Below is a small trained network, with its code and all its weights. Each question gives an input and a target symbol and asks what happens when units are switched off, that is, made to give their printed mean instead of their output.

import numpy as np


def w(rows, s, z=0):
    codes = np.array(rows[::2]) - 128.0
    scale = np.full(codes.shape[1], s)
    scale[-1] = z or s
    return codes * scale


def f(y):
    return np.maximum(y, 0)


def softmax(a):
    e = np.exp(a - a.max(-1, keepdims=True))
    return e / e.sum(-1, keepdims=True)


def log_softmax(a):
    a = a - a.max(-1, keepdims=True)
    return a - np.log(np.exp(a).sum(-1, keepdims=True))


def net(x, mask):
    ids = ['ΓΘΛΞΦΩβεζημστ'.index(c) for c in x.split()]
    T = len(ids)
    res = E[ids] + P[:T]
    r = res
    for j in range(3):
        rows = slice(2 * j, 2 * j + 2)
        q, k, v = (r @ M[0][rows].T for M in (Q, K, V))
        z = softmax(np.where(np.tri(T) > 0, q @ k.T / 2**0.5, -1e9)) @ v
        o = O[0][rows]
        res = res + np.where(mask[j], z, o[:, -1]) @ o[:, :-1]
    y = f(res @ A[0][:, :-1].T + A[0][:, -1])
    res = res + np.where(mask[3:19], y, B[0][:, -1]) @ B[0][:, :-1]
    return log_softmax(res[-1] @ U[:, :-1].T + U[:, -1])


Q, K, V, O, A, B = {}, {}, {}, {}, {}, {}
E = w([
[31,122,93,182,200,174,87,21,105,171,169,115],'Γ',
[55,193,171,93,175,202,135,88,152,75,150,81],'Θ',
[152,231,134,113,115,122,168,29,75,129,77,101],'Λ',
[153,129,119,93,210,110,51,170,5,158,61,96],'Ξ',
[204,136,71,116,193,49,136,99,97,63,109,117],'Φ',
[180,120,101,79,99,214,44,59,176,56,162,112],'Ω',
[96,141,129,58,28,176,130,123,152,120,115,207],'β',
[97,66,128,113,137,158,59,72,186,135,45,191],'ε',
[142,126,103,199,118,197,135,239,93,64,95,130],'ζ',
[40,112,114,95,74,66,164,154,78,181,133,128],'η',
[106,86,159,109,164,101,138,156,180,100,97,58],'μ',
[179,68,200,140,147,75,131,103,84,132,115,95],'σ',
[100,99,158,119,160,91,20,108,128,6,87,139],'τ',
],0.019)
P = w([
[105,3,130,37,152,216,240,170,34,16,87,132],'0',
[132,36,157,33,153,162,234,182,82,66,84,132],'1',
[144,71,158,69,150,136,197,167,100,95,97,118],'2',
[153,88,164,98,153,112,168,182,116,106,100,106],'3',
[151,130,158,117,137,87,140,177,129,122,97,85],'4',
[159,152,150,143,131,65,100,173,144,146,104,56],'5',
[153,178,144,173,112,34,69,188,154,156,91,38],'6',
[156,212,139,208,97,5,37,189,167,171,84,12],'7',
],0.0074)
Q[0] = w([
[63,68,172,119,229,119,15,2,192,93,116,142],'H1',
[118,144,128,134,74,228,23,148,102,76,136,175],'H1',
[136,116,137,194,152,206,207,200,135,78,150,161],'H2',
[103,105,107,216,143,123,48,80,117,159,101,198],'H2',
[158,171,89,87,145,71,133,133,103,90,54,143],'H3',
[191,151,115,179,132,151,222,119,121,194,243,201],'H3',
],0.026)
K[0] = w([
[66,38,196,87,149,71,43,38,230,33,98,115],'H1',
[134,114,99,117,2,184,134,96,223,63,221,221],'H1',
[176,129,137,108,43,174,174,210,35,76,149,87],'H2',
[74,46,69,187,120,147,226,49,114,139,89,123],'H2',
[194,127,72,42,201,131,164,133,89,141,75,130],'H3',
[98,46,88,192,63,144,233,53,136,29,150,198],'H3',
],0.023)
V[0] = w([
[164,206,128,187,71,69,6,166,183,143,133,82],'H1',
[158,101,231,148,98,110,157,135,117,135,137,111],'H1',
[142,144,71,171,105,134,86,127,176,188,93,76],'H2',
[54,176,93,166,146,97,73,153,153,131,108,150],'H2',
[174,153,108,147,149,87,62,162,111,190,147,130],'H3',
[155,141,114,200,85,48,169,116,233,110,135,122],'H3',
],0.011)
O[0] = w([
[137,106,187,29,169,191,124,214,105,138,166,170,56],'H1',
[176,100,205,135,71,112,123,73,152,75,124,143,127],'H1',
[119,118,91,161,126,157,167,84,175,200,65,140,71],'H2',
[40,83,147,191,144,139,132,94,127,128,70,154,117],'H2',
[169,108,89,218,186,117,122,36,102,85,172,182,121],'H3',
[121,143,32,73,2,116,151,105,105,4,97,46,1],'H3',
],0.0046,0.014)
A[0] = w([
[137,158,113,184,117,101,57,115,134,155,114,48,150],'N1',
[127,84,126,25,117,218,203,127,80,103,148,227,14],'N2',
[85,111,145,69,111,152,160,162,107,84,102,189,43],'N3',
[154,147,168,151,132,105,160,192,98,143,161,83,183],'N4',
[152,33,89,128,94,137,203,125,51,70,136,195,161],'N5',
[131,53,123,60,142,200,138,99,127,107,76,166,64],'N6',
[113,156,84,193,107,90,34,137,172,194,163,114,17],'N7',
[69,76,108,96,100,101,207,133,90,127,160,136,74],'N8',
[54,193,89,121,148,135,160,123,139,74,193,112,59],'N9',
[83,173,102,121,128,150,202,76,67,66,187,104,88],'N10',
[138,35,115,64,148,226,185,145,81,113,101,115,63],'N11',
[142,163,116,175,124,56,63,129,150,169,101,107,89],'N12',
[153,181,133,247,65,73,55,135,134,177,155,102,137],'N13',
[157,161,85,172,126,95,121,112,108,119,190,184,134],'N14',
[116,194,101,213,92,34,106,107,160,171,132,83,150],'N15',
[113,92,75,102,86,105,140,164,191,62,118,88,3],'N16',
],0.011,0.0039)
B[0] = w([
[109,135,110,113,88,101,170,119,123,160,128,186,228],'N1',
[166,159,93,78,178,124,206,84,123,190,212,167,160],'N2',
[116,157,112,178,167,72,129,104,148,39,106,184,179],'N3',
[97,112,131,149,101,156,133,75,124,130,129,155,254],'N4',
[94,124,84,110,111,125,58,87,156,129,149,153,178],'N5',
[95,86,115,82,108,88,178,151,91,157,83,127,179],'N6',
[153,173,154,146,132,118,136,136,115,78,134,106,217],'N7',
[154,118,121,121,72,82,105,253,137,165,131,128,162],'N8',
[171,76,154,103,100,106,116,130,213,102,145,161,157],'N9',
[180,193,127,146,149,120,54,166,140,149,83,86,169],'N10',
[218,123,112,151,108,207,87,177,149,98,136,106,167],'N11',
[153,141,94,140,95,169,151,148,186,125,155,127,244],'N12',
[145,110,144,24,141,73,129,143,167,109,106,125,243],'N13',
[89,129,143,139,116,143,92,129,178,125,100,111,195],'N14',
[99,102,153,154,151,199,85,117,54,168,148,128,248],'N15',
[122,123,98,208,187,112,173,113,96,121,162,65,192],'N16',
],0.014,0.008)
U = w([
[72,53,138,164,208,143,127,110,108,227,170,160,154],'Γ',
[81,159,183,98,116,126,128,180,255,136,134,72,121],'Θ',
[162,196,164,113,102,123,148,139,71,154,62,94,158],'Λ',
[134,107,133,125,134,104,136,158,132,152,122,130,4],'Ξ',
[108,121,43,111,146,82,64,118,169,170,128,73,97],'Φ',
[132,83,98,22,147,168,131,169,101,132,158,76,139],'Ω',
[94,179,91,119,88,77,198,137,144,134,166,165,165],'β',
[59,72,78,71,114,131,171,138,164,173,37,97,133],'ε',
[127,111,114,163,56,188,135,155,121,96,123,164,136],'ζ',
[88,95,130,117,79,85,115,195,112,175,164,100,116],'η',
[133,100,146,179,110,91,203,145,135,154,143,53,145],'μ',
[174,49,160,124,56,81,139,76,96,135,142,133,101],'σ',
[66,110,155,51,182,94,111,170,60,58,108,113,108],'τ',
],0.0049,0.0046)

Each question gives the input, a string of symbols that net reads in full, and the target symbol t.
The units are the heads (2 rows each of Q, K, V and O) and the neurons (one row each of A and B). Each row of codes is followed by its name. A weight is (code - 128) times the scale printed after its matrix; where a second scale follows, it is the last column's (O, A, B and U).
mask holds one flag per unit, heads first, then neurons. A switched-off unit (its flag False) gives its mean, the last column of its rows in O or B, instead of its output. The means were averaged over made-up inputs and are rounded, as every weight is.
A unit's drop is (log p(t) with every unit on - log p(t) with that unit switched off) / (log p(t) with every unit on - log p(t) with every unit switched off).
The circuit of an input: a set's keep is (log p(t) with only the set's units on - log p(t) with every unit switched off) / (log p(t) with every unit on - log p(t) with every unit switched off). Starting from the 12 units with the biggest drops (on a tie, the unit counted first), units are removed one at a time, each time the one whose removal leaves the highest keep (on an exact tie, the one counted first), for as long as the keep stays at least 0.8.
circuit, biggest first: the units of the circuit, biggest drop first
most important unit: the unit with the biggest drop
top k neurons: the k neurons with the biggest drops, biggest first
heads that matter: for each layer, one digit per head in row order, 1 if its drop is at least 0.15 and else 0, layers parted by /
drop of u: that unit's drop, to one decimal
input ε Φ μ Λ Ξ ζ η, target Γ: circuit, biggest first : N15
input ε Γ Γ Γ Φ, target Φ: heads that matter : 001
input ζ τ τ η, target η: top 2 neurons : N8; N15
input ε μ σ μ β β, target β: heads that matter : 101
input Ξ Λ τ, target Γ: heads that matter : 101
input β ζ Γ Φ σ β μ μ, target μ: circuit, biggest first : H3; N16
input Φ Ξ σ Θ ε μ η, target Γ: heads that matter : 011
input Λ μ Γ μ ζ Ξ ζ, target Θ: heads that matter : 001
input Γ ε Φ Θ Ω η Ξ β, target Γ: top 2 neurons : N2; N12
input Ω ε Λ, target Λ: heads that matter : 001
input β β ζ, target ζ: top 2 neurons : N11; N13
input β η Ξ μ Φ τ β, target Θ: heads that matter : 001
input Θ Θ ε, target ε: heads that matter : 000
input Ξ Φ ε Λ, target Γ: most important unit : N15
input ε Λ ε μ Ξ μ ε, target Θ: top 3 neurons : N13; N12; N7
input Ξ β β, target Θ: top 2 neurons : N15; N14
input Ξ Λ σ, target Γ: top 2 neurons : N4; N15
input β β σ, target σ: heads that matter : 100
input Γ Γ ε Ω ζ ε Ξ Θ, target Γ: top 2 neurons : N15; N1
input ε μ σ ζ, target ζ: most important unit : N11
input Λ β β Φ μ Φ Ξ Φ, target Θ: top 2 neurons : N14; N12
input ζ σ η Ξ τ, target Γ: top 2 neurons : N13; N7
input η Θ ζ β η Γ β Ξ, target Γ: drop of H1 : 0.8
input Ξ Θ τ σ ζ Φ Ω, target Γ: drop of N13 : 0.1
input Ξ τ ε Γ Φ, target Γ: drop of N7 : -0.2
input Θ σ β Ω, target Ω: drop of H1 : 0.6
input Ω μ σ Ξ β, target Γ: most important unit : H3
